Each row has a class, written after it.
[  1  22  17  -3 -23 -38   6 -25  -1   5  60  12 -17   9  -1 -14  10 -12
  11 -32  14   7 -28  33  67  -8  18  24   7  17  46  -3   1  -9  -7  -9
 -10  34  21  44  26 -21] => A
[  8  16  -5 -19  18  24  -2 -21  26 -10  17 -16  -4  15 -15   8 -20 -50
  -4  -1  14 -20 -31  22  34  -4   4  -8  -8  22  -4  -2 -19  11  22  -4
  23 -19 -10   8   0   1] => T
[  5 -20   4 -14  17  16  -3  14  -8 -38 -20  20   6 -17  -4 -11 -11  26
  -6 -17 -17  19  -8  24 -20  -3  10  -8 -13   1  -1 -12 -12   6   8  -2
   9  -8 -20   0 -16  40] => J
[  9 -24 -32  -2  51   3  20  28  -8 -32  21 -13 -18   8 -36  13   5 -37
 -19 -53   6  26 -33  37  25  -8   0  -2  -1  13 -29 -17 -20 -10  21  13
 -18 -22  41  34  11  35] => P
[ -7   2  29  12 -14   6   5   4  -9  33  10  13 -24  12   9   1   2  -9
 -14  13 -12 -10   7 -19   7  -9   1   1  -8   4  -2  14  11 -16   4   6
 -10  -3  16   2  20  10] => U
[  8 -50  15 -12   1 -13  14   3   8 -23  -8  12  27 -22 -34   4   4  14
  10   7  -3  -9  -5  17  -2 -11  -3  11   3   0   1   9  -5  -2  -6   6
 -16  -6  11   6 -19  19] => J
[ 17  23  48 -16 -19  24  11 -61  12  21  47 -21   6   6 -12 -36  11 -36
  22  33  46  38 -26 -10  -6  33  23  -7   8  -3 -29 -10  29  21  24  24
  12 -11 -35  19 -40 -13] => V
[ 29  47  -4  -5 -20  12   1   7 -16   5  33 -19   4   1   5 -27   2  15
   3  11  13  16  18  21  22   5  -2  22 -38  17 -10  -4  37  32 -26 -16
 -40  -8   8  20  10 -34] => U
[-11  -8  30   0   1   6  -2   1 -13  -6   0  -9  16  -2  18   8  13  11
  15  10 -19   2  10  20  39 -16 -43  31  12  -7   6  -4 -14 -24   6  16
 -10 -10   4  -7  -6   1] => N
[  0   1  17  30 -19   2   4 -19  -4  12  -9 -16  -5  14  15  -4  16   7
  -7  -8 -13  -8  -2 -19  -6  22  -9  -3 -11  -8 -14   3   3  -2 -11   5
  10  10   4 -20   3  -2] => P
[-62 -49  23   2   6  14 -35  -9  68 -37  49 -16  -3  44 -14 -11 -30 -32
  17  -6 -14  12   5  13  17  57 -22 -24  -9  40  18   2  36  -7 -13 -34
  -2 -23 -42 -17  15  16] => S
[  8  -8   1  -3   0   5   3  13  -2 -16  20   3  16 -15   3   0   2   8
  -6  12  -6  -4   8   3  14  -1   8   8   6   1 -24   8  -2  15   1   4
 -22   3  16   8 -16   8] => Y
[ -7  15  42  25 -31  33  12  48  12  84   6 -21   7 -45  14   9  30 -33
 -12  24 -17  -9  16  -8 -25  -2 -13 -58 -11 -31 -40  -8  41 -10 -70 -14
  11  13 -16 -10  -9 -32] => P
[  9 -15  32   7 -18  12  -8  16 -17  -6 -17  -6  24   8  16   5  31  33
  28  17  -7 -10  13 -17 -15   5  -9   7   1  10  14  10  10 -18   0  13
   1  11   1 -23   9  10] => H
[ -2 -11  33  12  12  14   0  16 -11  -9   0 -26  37   4  15   4   4  10
  10  16 -10  12   5  -4  34  -4 -33  16   4   4  12 -11  -3  -2   5  14
 -12 -24   4  -6 -17   5] => S
[ -8   0  78  -4 -37   9  30 -23 -36 -14 -17  10  20  13  13   5   5  23
 -34  22 -32 -32 -11  12  96  30 -59  26  -1  -5  39   9  -3 -24  -3  22
   0   7  21 -12  11  16] => Y
[-11  -8 -17 -23   9  25 -15  15  -6  22  20   3 -14  -6  -9   4 -11 -11
 -13   6   4  19   2  14 -12   3   1 -10  -1  22 -12  -5   8  -2  19  13
 -28  23   6  13   3  11] => U
[ -3 -21  -2  -2  13  18   2  13  -5  20  11  -3 -17 -10 -17  14  11 -20
  13  13   3  -3 -16   4  -6  -2 -22 -13  18  15 -15  14 -11  12  -6  13
 -19 -13   8  -3  15 -13] => V
[ -3 -11  31  19 -30   1   7 -30 -10  -6  23 -48  64  30  24 -24  -4  36
  27  34  20  -4  19   1  84  28 -63  37  30  -1  30 -17  12 -18  21  15
 -43 -17  -4 -18 -59  -5] => X
[ 16   8   0 -24   3  -8  -8  12 -12   6  14 -41  22  23   2  -9   5 -41
  12   2   6 -20 -36  19  22 -41 -19 -17   3   2  -1  -5   0   0 -19  -9
  -8  -5  16   0  11  -5] => T
[  9  -7  59  18 -26 -12   9 -16 -48 -19  22   0  17 -26  46  -8 -12   5
  22 -19 -12 -16   2  51  -4 -46 -27  -1   4  14  10 -12  -1 -33  84  51
 -30 -37   7 -19   3   1] => N
[  8  -8  42  -6 -15  11   5  31 -18 -23   8 -20  27  -8  -1   4  18  19
  21  11  -8   4   5  18  26 -16 -17   6   6  -2  13 -23 -13  -4 -16  11
  -6 -10  -5  -2 -12  19] => J
[ -5   5 -18  -7   7  25  12  23  18  -7 -18 -22 -16   6 -12  -5 -11 -11
   4   4   4  -5  -3  -3  -5 -22 -10 -24   2  12  11  13  -8 -19  -7 -20
   2  -2  -4  -8  23 -14] => T
[-10 -11   6   2   7  15  10 -51   4  27   2 -20  -3 -12  11   4  -3 -13
 -17   6   5   2  -3 -19  15 -12 -17  10  -1  -2 -11  26   4   6 -12   0
 -31   3  21   6  15 -18] => S
[-10  36 -12  -9 -32  46  -1 -10 -23  31  48 -16 -22  16   4 -16 -12 -15
 -23  17  19  35 -21  24  42  54 -31 -35  11  -8 -29  22  -8 -26  46  27
 -26  -3 -24  -6 -44 -46] => V
[ -4  -5  17  -5  17  12  13  23 -21 -70 -33 -49  26  44   9 -29   5  44
  20  -3 -20  52  23  -6  -5 -35 -26   0  -1 -19  13 -31  -7 -34  29   5
  11 -33   4 -15 -31  39] => U
[ -5  -4  57  31   9  -4   1  21  -3   3  20 -16  25   2  30  15  11  -7
  21  20  -5 -40   1  -6  48 -30 -42  10  24 -11 -20 -10   4 -15  27  32
 -15 -25  22  -9   0  16] => Y
[-11 -14  35  -9  -2  -5 -13 -21 -14  34   6  10   0  15 -25   6  10  -9
 -16  13 -17 -21   6 -41 -22 -20 -22  -9   5  -8  17   7  24  11 -21  13
  12   6  21   3  -4  -7] => X
[ 12  14  18  17  11  13   9 -11   7   7  23   1   5   4  19   1   7 -21
  17   4  12  10 -20  17  30   4  10   3 -16   6 -16   2  15  -1  28  -4
  13 -15   6  19 -10  -7] => U
[ 19  13  11  20 -10  -6  -4  -2  -9   3  30  -2  34 -10  18  -9   0  19
  32  31   9  13 -14  -3  -5  18   2   7   6 -19  16   4   8  22   3   1
 -21   5   8  22 -34 -22] => S
[  1   8  16   6   3   9  -2 -13  14  -9  33 -10  -6 -15 -12  11  -8 -24
  -4   3   3  12  -8   2  29   2  -9  19  23   2 -10   5  -1   3  17   0
   4  12  14  21  -1  -8] => A
[  3  -1 -34   4  10   7  -3  22   0  -6   2  14 -21  -3   2  18   2   3
   2 -22  -7  -4  -5  -3   7  11  15   2   3  22  17  13 -12  -2 -17 -19
   7   6  -2  -3  29  -6] => H
[  8  -5   0  16  11   4 -29  -9  13 -14   3  14  19  12  21 -43  -4  53
  -9   6  -7 -30  30  -5  22   6  -1  23  -8  43 -27  22  -7   8   5 -15
 -71  -3 -14 -25 -23  -7] => X
[-19 -27  30 -11  -1   1  19  51  -2  16  -2  27   1 -29  -8  -4  28   5
  25  -4 -11  41   2 -14  15   7  -2   0  29 -49  40 -28 -12  -8 -18  11
  17 -24  -6  -1  -9 -10] => Q
[ -1 -15  35  22  10  -6  -6  31 -10 -10   1   0  33  -3  37   9  30  28
  15  14 -18  -3   5   0  36 -12 -29  29  17 -11 -10  -1  -4  -4  -7  14
 -28  12  27  -7   1   8] => Y
[ 20   3  14  -1  -2  16   3  55 -25 -25 -14 -23  20  12  -5  11   7  14
   6  21   3  -2  22   2  33 -10 -37  23   1  -7  17 -10  -8  -2  10  24
 -26 -36  21   1  12  24] => T
[ -8  -9  44  14   4   3   0   0 -18  -3  -7  -9  21  -8  11  18  13   2
  22  14 -15  -5   9  19  35 -18 -43  31  11  -4  -2  -6  -6 -24  27  35
 -10 -29   8 -14 -11   3] => N
[  0 -12  -1   3  22   0  -8  18   1 -30 -10   3  -2 -25 -12   5   0  -6
   6 -25 -11  14   0  11  -9 -16  -1 -12  12  10  -9  -2  -2  10  15  -2
  10  -8   4  -3   6   3] => A
[-16  -2  21 -18  19  17  -7  -4  -7 -23  -5  32 -20   4  -6  12  26  -9
   2 -15 -11  17  -3  19  26   4   1 -36 -11 -16  -6   3 -14   6  -2   3
 -30 -36   5  -8  -7 -13] => U
[ -1 -20  53  -3   7  13   6  -2 -10 -21 -21  -9  19  -3   4   7  19   2
  19   1  -8   0  -3  -1  15 -20 -27   0  12  -9  13  -8  -2  -5  19  13
  21 -11  12  -7 -11  17] => A
[  5   3  31  16  -2   3  -1  19  -2  -6   2  -8  20   0   9  20  16  10
   5  12 -10 -10   8   0  25   9 -24  12   7 -14   9  -9   6 -17  -2  12
  -6  -7   0  -4   0  13] => H
[  8   5  18 -14  -7  -7   2   7 -18  26   6  28 -19 -19  -3   5   4 -14
 -24   7 -16 -10  -6 -11 -28  -6  -8   7   2 -19  -8  19   2  -6  -9   9
  -7  19  14   8  -1 -24] => N
[  7 -16  34  18   3   4   5  17 -13 -32  11 -31  27 -13   4  18  17  20
  19   2   0  14   3   9  40  -9 -32  24   8  -4   4 -15 -11  -9  24  28
 -15  -6  12  13  -9   6] => J
[ 18 -14  58  31   1 -26  23  20 -13 -27 -27  -6  19  32 -14  -9  23  29
  35   4 -14 -49  -5 -19 -10 -29 -34   4  -2 -11  20 -10   2 -22   8  22
  25 -33  30 -12   7  21] => P
[ 20   3  44   6  -2  22  -8  13   0 -31   8  -5  24   5  28  27  13  15
  21   7  -6   5  23  10 -24 -18 -28  35  -1 -26  -1 -30  -3  10  -8   8
  13 -23  17 -11 -16  13] => P
[-13 -27 -27  -4  18 -31  26  47 -28  10 -51  51 -13  14  -5   5  20  78
  20 -31  -5 -14  26 -38  -3 -96  41  39 -78  57  98  31  36 -33 -11   3
 -35  39  80  71  25 -29] => Y
[ 13 -18  -8 -18  -4  -3   3   0  12 -22 -10  20   3  -3 -14 -20   1  13
 -13  -9  -2   6  15  23  -7 -12  16   6 -17  10   1  15 -10   5  -2  -2
 -40 -16   4  -5  11  10] => T
[ -7 -30   0 -37 -10   1 -12   5   9  -9 -12  11   1 -37   5   1   3 -14
 -12 -11   5 -11   6   1   7  14  19  -2  13  -2  -1   6  -5   0   7 -10
   2  12  -8   1  12  24] => Q
[  6   0 -15 -12  -3   9  17  25 -13  -7 -24  -1 -18  -2  -7   3   8 -11
 -10 -23   1  13  -1  10   3  -7   4 -19  -5   2  22  -1 -15   4 -18  -3
  -7 -15   2 -13  31  -4] => T
[-11  -1  -4  17  17  -9  -4 -10   6   2 -22  -1  -6  25   2  19   1 -13
 -23 -21 -24 -31 -15  -3  22  -2  -8 -12 -26  -8  -6  19  11 -29   7  -8
  20 -11   7   0   3  23] => H
[ 14   2  21  15  -1 -13  -1  -1   8  -8  25  -5  13   3   0   9  10  -2
   9 -11  12   4 -19   8  34  19  14  30  -8  13   2 -17  -8   9  11  13
  11  10  -9  12 -18   3] => J
[  7   8   9   7 -28 -18  18 -39  -9   0  -3 -30 -15  22  17 -16 -20 -32
 -22  -9   8 -45 -21 -20  12 -21 -20 -39  11 -25  -3  32  -7 -31  43   8
  -2 -16  13 -15  17  -5] => T
[  3  -4  35  11  18 -12 -18 -33  42  19  61   4 -17   1  43  10   8 -29
   8 -10   1 -45  -7 -28 -25 -42  28 -21  -1 -29 -17  -3   1   7   3  -7
 -35   3   6  31   2   6] => H
[ 13  -4   9  15  16   1   2   4  -7   3  32  -2  24  -4  18  11 -11 -30
  11  14   2 -30 -41   4  35   0  -8   9  10  11 -23  10   8  14  26   7
  -1   1  25  12 -18  -6] => Y
[ 16 -31  14  20  20  -6   6  12   8 -16  -9  14  -1 -46  -9  21  10   8
  -6 -10  -8  17   9 -10 -31  -7  21  24  10 -12 -24 -10 -16  23   3  18
   0  -2   3   6   4  33] => J
[ 11  20 -21   2   2  17   9  -2   3 -10  29   1 -15  11   4   3 -17  -5
  15   6  16  -8 -15  20  28   8   2   1  -5  21   7  14  -7  -3  29 -15
   1  -2  12  22   0 -15] => U
[-16  -1 -26 -35   2  17  -7  26   8  12   7  13 -27 -15 -17  -4   8 -15
  -2 -26  -2  12 -22  32  15  24   5 -12  15   6  10  -4 -27  -1 -14 -17
  46  21 -18  -7  34  -3] => Q
[  3   2  17  14  11   9  -1 -17  -5   6   5  -8  12   8  24  -4   0  -1
   1  -2  15   3 -15 -10  29  22   1  13 -11  22   5   2  -1   4  29  14
 -14   1  -3   2 -14  -6] => S
[  60   -5   26   -5   40  -52   -5   54  -48 -114  -29    5   34   28
   -2   -5  -15  -25   -2  -30   31  -29  -27  -23  106  -19    5   91
   16   69   11   18   26  -16   48  -15  -22  -43   50   27   24   48] => A
[ 10  -1  14  -7 -16 -31  -8  20  12   6  38   8  17   0  -7  -9  13 -20
  24  -4  27  -9 -18  13  48  14   6  32  26   6  -1   6   2 -24  40  13
  37  -1   2   9   7  -5] => Q
[  9   2  -3   7   2   2   2 -12   8  -1  14 -11   9  -3  -4  10   1  -2
  17  -4  17   6 -19  23  16   6   5  25  -6   1  -9 -10  -4  10  -2   1
   9   3  -4   8 -16  10] => J
[-16 -27  28  12 -13   1  14  16   3  15   1 -15  -9  24   3 -43   1  32
  -6 -20  -9  17  12 -40   5  11  -4   7 -30  14  24 -16  21 -10 -13  10
 -15   3 -24  -8  -3  -2] => J
[  8  53 -38 -25   4  -4  -2  -7  15 -52 -20  15 -53  48   2 -23 -13 -44
 -37 -31  28 -21 -73   5  12  77  70 -39  -9 -36 -21  23 -22 -28  29 -68
  59  36 -21  27 -14  73] => Q
[-11   8  15 -12   1   4   4 -35  -3   4   6  18 -17   6   6 -10   3   0
 -25   2 -11 -23 -14 -15  32   1 -11 -12  -4 -21 -14  29   6   5  -7  -1
  -6  11  18  13  10  -5] => Y
[ 23   9   1   0  -5   9 -15  11 -17 -26  28  -2  17  18  45  11  12  -1
   6 -30  26  39  -6  24  49  16   9  49 -11   3 -13  -8  -8   3  23   3
  13 -13  -7  -1 -28   5] => J
[  8 -18   3  -8   6   0   1  -3   0 -40  -3   5   6   1  18  12  11  13
   7 -33  23  21  -7  23  56  18  16  55  -6  33  24 -11 -13  -1  -1  -8
  -3  15  -6  11  11  27] => J
[ -6  -5 -26 -39  -5  -3  -9  40 -32  31   4  12 -10 -15  -9 -14   9 -16
   2 -17   3   6 -27  -9  35   6  11  -7  28   5  18  -3 -22   0  -6   5
  17   9  -4  -2  11 -15] => Q
[-17  -5  -6   9  11  25 -11 -14  -4  12  -1 -14 -21 -15   2  25   1 -10
  -7 -21   3  13  -4   5  32  -4   2  25  -4  38 -18  -3 -16   6   0  16
 -13   7  -8 -13  23   0] => J
[ -8 -25 -10 -12 -14 -20 -14  -4  -2 -48   4  -3 -13  24 -10 -10 -15  13
  19 -37 -17 -23   4   6 -28 -17 -10 -25  -1  25  35   9 -12   9  14 -12
  19  -5   6 -26   9 -10] => A
[ -6   8  -6 -21  16  28   2 -12  11  27   3 -11 -11 -22 -28  10   7 -12
 -29  -6   3   1   0  23   2  -1   6 -12 -17  36 -17  -4 -20  21 -17  11
 -20  18  -5   0  11 -11] => S
[ -8  -4  -1 -19   5  24   5   9  -8   8   1  17 -43  -9 -17  12  10  -8
   3  -5  10   4  -3   1  -4  -8  -6 -18  12  23   9  14 -18   1  -4  10
  -6  -9  -4  -1  29 -22] => V
[ 14  16   9  12 -10  15  -1  10  -4   3  38  -1  -9  18  21 -15  29  -1
  40   8  21  22  -8  13  21  30  11   1  17   3 -17   0 -10   9   4  -5
  10  -6  -9 -11  11  -4] => U
[-15   5   2  12   6  -1  -9  -7  -1 -25   7  -9  -5   5  10  13  13   8
  11  -8  -6  29  11  24  49   0 -10  12   4   2   2  -2  -5 -15  13   1
 -12  -6  12   9  20  10] => U
[-12  -6  13  17   1   4  -5 -22   7  18  -2  -4  -9   5   6  -8  -4   5
 -21   6  -6   0   6 -35  -1  21  -4   6  -9   2  -5  18   8  10  -5   5
 -19   4  -1  -4   9   0] => S
[  2  13  35 -12 -40 -17   1 -11  -4  34   6   2  -4  -2  23 -21  -1 -22
 -26 -11 -10 -36 -12   3  -2   3 -11 -12 -19 -35  -1   3  22  -6  -5  -9
  20  -3  -2 -13  12  -5] => Q
[ -4   4  14 -22  19  28   0 -10 -10   9   5  19  -5 -20   8  11   5 -12
  -7   0  -4 -13 -16   3  34 -13   6   2  -2  21  -5   1  -4  25 -14   4
  -5  12  10  10  13  -6] => Y
[ 11  51  54 -22   6  40  24 -24   4  26  11   5   9   0  25 -20  13 -23
   5   4  28  22 -38  33  29  11   3 -22   2 -21   9 -28  -3  -9   8  -1
  71  -4 -40   8 -23   6] => S
[ -7 -11   1 -10   7   9  10  13  -9  -2   4   9  -2  -6   1   1  10   0
   4  -3  -3  -5 -13  -2  12  -3  -3 -13  10   5  -1   8  -2   5  -8   3
  -3  15  14  -1   6 -10] => Y
[ -3   8  12  -6  -9   6  -5 -17   8  34  21  22 -22   4   2 -10  -7  -4
 -13  14  -4 -13  -3  -1  -9  12  -7  -8 -15  -3  -7  14  21   6  -2  -3
 -11  13   5   9  13 -11] => U
[ 21  26   4   4   7   1   5 -14   4 -12  39  21   9  -7   6  -6   9 -13
  12   6  17  -3 -30  15  47  18  30   7   0   3 -26  19   8  19  15  -6
  19   3   9  35 -13  -7] => Y
[  4 -17  -7   6   9   7 -11 -15   0  -2   8   7  12  -6  -3  -7 -12   7
  -9   1  -4 -21   8  10   0  -1   2  -1   9  30 -12  11  -3   9  12  -7
 -13  -4  -1  -8 -14  20] => X
[  3  44  11  14 -18  63  12  15 -29  32  12 -75   2 -16 -30 -44  28  21
  11  36 -27  26  14  -5  27  -3 -17 -80  -7 -11 -26 -13 -26  20  11  39
  35 -26 -34  10   5  -7] => T
[  1  -9  19  -4 -20  -7   5 -13  -1   0   6  -3   0   6  -9 -13   4  14
 -14  -5  -6   0  -3  -4  11   8  -7   7 -18  -8   1   8  10  -2 -13   2
   0   9  -3   6  -2   3] => J
[ 29 -22  83 -86  12  22  14 -28 -22  -4  56  76  17  24  -4  17  22 -44
 -42   8  31   9 -23  24  68 -38 -25  70  -2 -23 -23  41  21 -20  28  37
 -25 -26  79  46 -16  -2] => Y
[ -7   5   3  20  16  -2 -17 -13  -9  29  16  12 -21  25  17 -12   9  10
 -16 -13 -11 -23  -3 -11  27   0 -21  10  -6   8   4  10   7  14 -27 -13
 -24   6  15   6  28   1] => X
